Here is a tiny trained network, its code and every weight. The questions are about switching its units off for an input and a class, where a switched-off unit gives its printed mean instead of its output.

import numpy as np


def w(rows, s, z=0):
    codes = np.array(rows[::2]) - 128.0
    scale = np.full(codes.shape[1], s)
    scale[-1] = z or s
    return codes * scale


def f(y):
    return y / 2 * (1 + np.tanh(0.7978845608 * (y + 0.044715 * y**3)))


def log_softmax(a):
    a = a - a.max(-1, keepdims=True)
    return a - np.log(np.exp(a).sum(-1, keepdims=True))


def net(x, mask):
    res = np.array(x, float).reshape(1, 8) / 4 @ E
    y = f(res @ A[0][:, :-1].T + A[0][:, -1])
    res = res + np.where(mask, y, B[0][:, -1]) @ B[0][:, :-1]
    return log_softmax(res[-1] @ U[:, :-1].T + U[:, -1])


A, B = {}, {}
E = w([
[73,127,13,92,158,88,134,42,95,142],'x0',
[134,86,111,216,130,109,69,124,141,16],'x1',
[127,128,127,126,127,127,128,130,128,127],'x2',
[125,125,127,126,129,129,126,129,133,128],'x3',
[130,128,127,128,125,128,127,127,130,129],'x4',
[117,108,112,123,148,8,91,200,121,179],'x5',
[128,127,127,128,130,128,128,129,125,128],'x6',
[127,127,128,128,128,129,127,128,127,129],'x7',
],0.013)
A[0] = w([
[139,152,136,111,131,140,132,142,110,126,102],'neuron 1',
[125,136,156,86,117,172,159,133,125,207,113],'neuron 2',
[118,134,95,84,122,87,135,106,130,173,123],'neuron 3',
[137,138,128,115,139,217,145,63,118,114,238],'neuron 4',
[114,134,132,126,129,125,115,124,143,140,130],'neuron 5',
[112,121,27,107,133,102,128,23,139,105,168],'neuron 6',
[146,132,209,126,116,138,141,219,144,134,182],'neuron 7',
[152,130,133,129,136,141,124,130,108,107,146],'neuron 8',
[137,108,95,182,129,74,83,115,132,42,183],'neuron 9',
[107,150,145,141,134,110,130,127,150,138,116],'neuron 10',
[126,127,76,90,127,69,144,98,127,199,129],'neuron 11',
[140,149,129,132,120,228,157,34,123,120,151],'neuron 12',
[111,117,132,115,134,136,116,131,144,142,125],'neuron 13',
[137,132,139,111,134,149,130,117,156,150,109],'neuron 14',
[119,93,113,109,130,131,145,138,105,140,130],'neuron 15',
[92,120,53,98,134,113,132,66,138,97,6],'neuron 16',
[131,143,148,96,128,159,148,130,132,184,233],'neuron 17',
[148,143,143,118,111,144,144,125,137,158,104],'neuron 18',
[151,123,175,182,105,210,120,116,164,6,156],'neuron 19',
[115,120,154,147,125,133,151,136,113,102,137],'neuron 20',
[118,119,132,139,132,55,103,187,144,141,171],'neuron 21',
[141,129,125,139,133,85,105,183,105,128,59],'neuron 22',
[113,132,113,111,120,214,147,88,118,112,44],'neuron 23',
[143,121,172,129,113,148,116,190,143,144,81],'neuron 24',
[131,118,96,193,127,69,96,119,115,23,32],'neuron 25',
[96,140,123,138,141,127,144,138,137,150,123],'neuron 26',
],0.017,0.014)
B[0] = w([
[132,98,118,134,151,141,129,117,129,137,135],'neuron 1',
[120,69,128,141,116,124,132,118,143,116,203],'neuron 2',
[138,179,126,137,138,144,135,134,129,127,189],'neuron 3',
[91,104,131,168,117,134,124,109,184,121,232],'neuron 4',
[127,132,121,133,133,128,143,118,124,128,131],'neuron 5',
[163,100,122,87,139,121,133,151,71,133,250],'neuron 6',
[109,53,120,139,112,125,134,120,164,119,232],'neuron 7',
[131,147,129,135,126,134,130,138,135,139,143],'neuron 8',
[98,112,138,168,125,137,119,112,184,128,230],'neuron 9',
[115,116,127,136,128,145,122,128,114,140,131],'neuron 10',
[124,205,137,128,122,121,123,128,127,129,212],'neuron 11',
[137,39,132,112,113,124,137,139,132,123,225],'neuron 12',
[121,135,121,124,127,118,133,132,131,126,132],'neuron 13',
[120,105,124,129,126,129,127,137,130,125,143],'neuron 14',
[128,156,118,121,121,116,130,120,133,122,144],'neuron 15',
[94,75,139,175,116,144,122,107,183,125,180],'neuron 16',
[155,130,128,101,148,123,123,144,76,138,220],'neuron 17',
[124,92,121,137,133,136,119,122,129,117,152],'neuron 18',
[125,252,122,143,140,133,118,124,119,133,246],'neuron 19',
[109,154,120,123,131,117,131,125,133,140,146],'neuron 20',
[152,105,124,101,137,135,135,133,91,127,206],'neuron 21',
[112,78,126,146,122,135,127,115,139,128,157],'neuron 22',
[150,112,127,95,142,104,129,139,90,139,170],'neuron 23',
[146,88,136,104,132,121,132,126,102,133,174],'neuron 24',
[150,42,128,81,114,118,150,140,97,131,203],'neuron 25',
[140,143,145,124,127,130,102,132,130,112,140],'neuron 26',
],0.031,0.026)
U = w([
[105,94,126,155,93,148,133,93,194,109,69],'0',
[180,100,119,65,113,123,149,139,94,127,97],'1',
[136,254,118,142,136,147,110,117,137,131,254],'2',
],0.014,0.00091)

Each question gives the input, the list of numbers given to net, and the class t.
The units are the neurons (one row each of A and B). Each row of codes is followed by its name. A weight is (code - 128) times the scale printed after its matrix; where a second scale follows, it is the last column's (A, B and U).
mask holds one flag per neuron, in row order. A switched-off neuron (its flag False) gives its mean, the last column of its row in B, instead of its output. The means were averaged over made-up inputs and are rounded, as every weight is.
A unit's drop is (log p(t) with every unit on - log p(t) with that unit switched off) / (log p(t) with every unit on - log p(t) with every unit switched off).
The circuit of an input: a set's keep is (log p(t) with only the set's units on - log p(t) with every unit switched off) / (log p(t) with every unit on - log p(t) with every unit switched off). Starting from the 12 units with the biggest drops (on a tie, the unit counted first), units are removed one at a time, each time the one whose removal leaves the highest keep (on an exact tie, the one counted first), for as long as the keep stays at least 0.8.
circuit, biggest first: the units of the circuit, biggest drop first
unit that matters most: the unit with the biggest drop
top k neurons: the k neurons with the biggest drops, biggest first
drop when u is switched off: that unit's drop, to one decimal
input [-3,7,-6,6,3,0,-5,-2], class 2: circuit, biggest first : [neuron 19]
input [-1,-6,-2,1,-7,-5,3,1], class 0: top 2 neurons : [neuron 4; neuron 6]
input [5,6,3,4,5,2,5,-7], class 1: top 2 neurons : [neuron 6; neuron 25]
input [-6,1,0,5,-5,4,8,4], class 0: top 3 neurons : [neuron 6; neuron 7; neuron 25]
input [-2,4,2,1,4,7,-6,-5], class 0: top 3 neurons : [neuron 9; neuron 6; neuron 17]
input [0,-6,-1,4,8,-3,5,5], class 0: top 3 neurons : [neuron 6; neuron 4; neuron 25]
input [5,8,2,1,-8,5,-5,8], class 1: top 3 neurons : [neuron 25; neuron 6; neuron 4]
input [2,0,3,-7,6,-7,-7,4], class 1: top 2 neurons : [neuron 23; neuron 9]
input [1,6,-5,-1,0,1,-7,-2], class 1: top 4 neurons : [neuron 25; neuron 4; neuron 7; neuron 16]
input [7,0,-3,4,-3,6,-2,8], class 2: top 2 neurons : [neuron 11; neuron 12]
input [3,-3,-4,2,6,2,0,-3], class 2: top 3 neurons : [neuron 12; neuron 25; neuron 11]
input [5,-6,-8,-2,-5,1,6,-6], class 2: top 3 neurons : [neuron 11; neuron 25; neuron 3]
input [1,6,2,-6,4,3,-4,-5], class 1: top 3 neurons : [neuron 25; neuron 4; neuron 16]
input [-7,-8,-2,-7,4,-3,-2,5], class 0: unit that matters most : neuron 7
input [5,7,-2,-5,-7,2,7,-2], class 1: drop when neuron 7 is switched off : 0.3
input [-7,-8,3,-1,7,-1,-7,1], class 0: drop when neuron 6 is switched off : 1.5
input [-6,-4,2,-8,2,-3,3,-5], class 0: drop when neuron 25 is switched off : 0.0
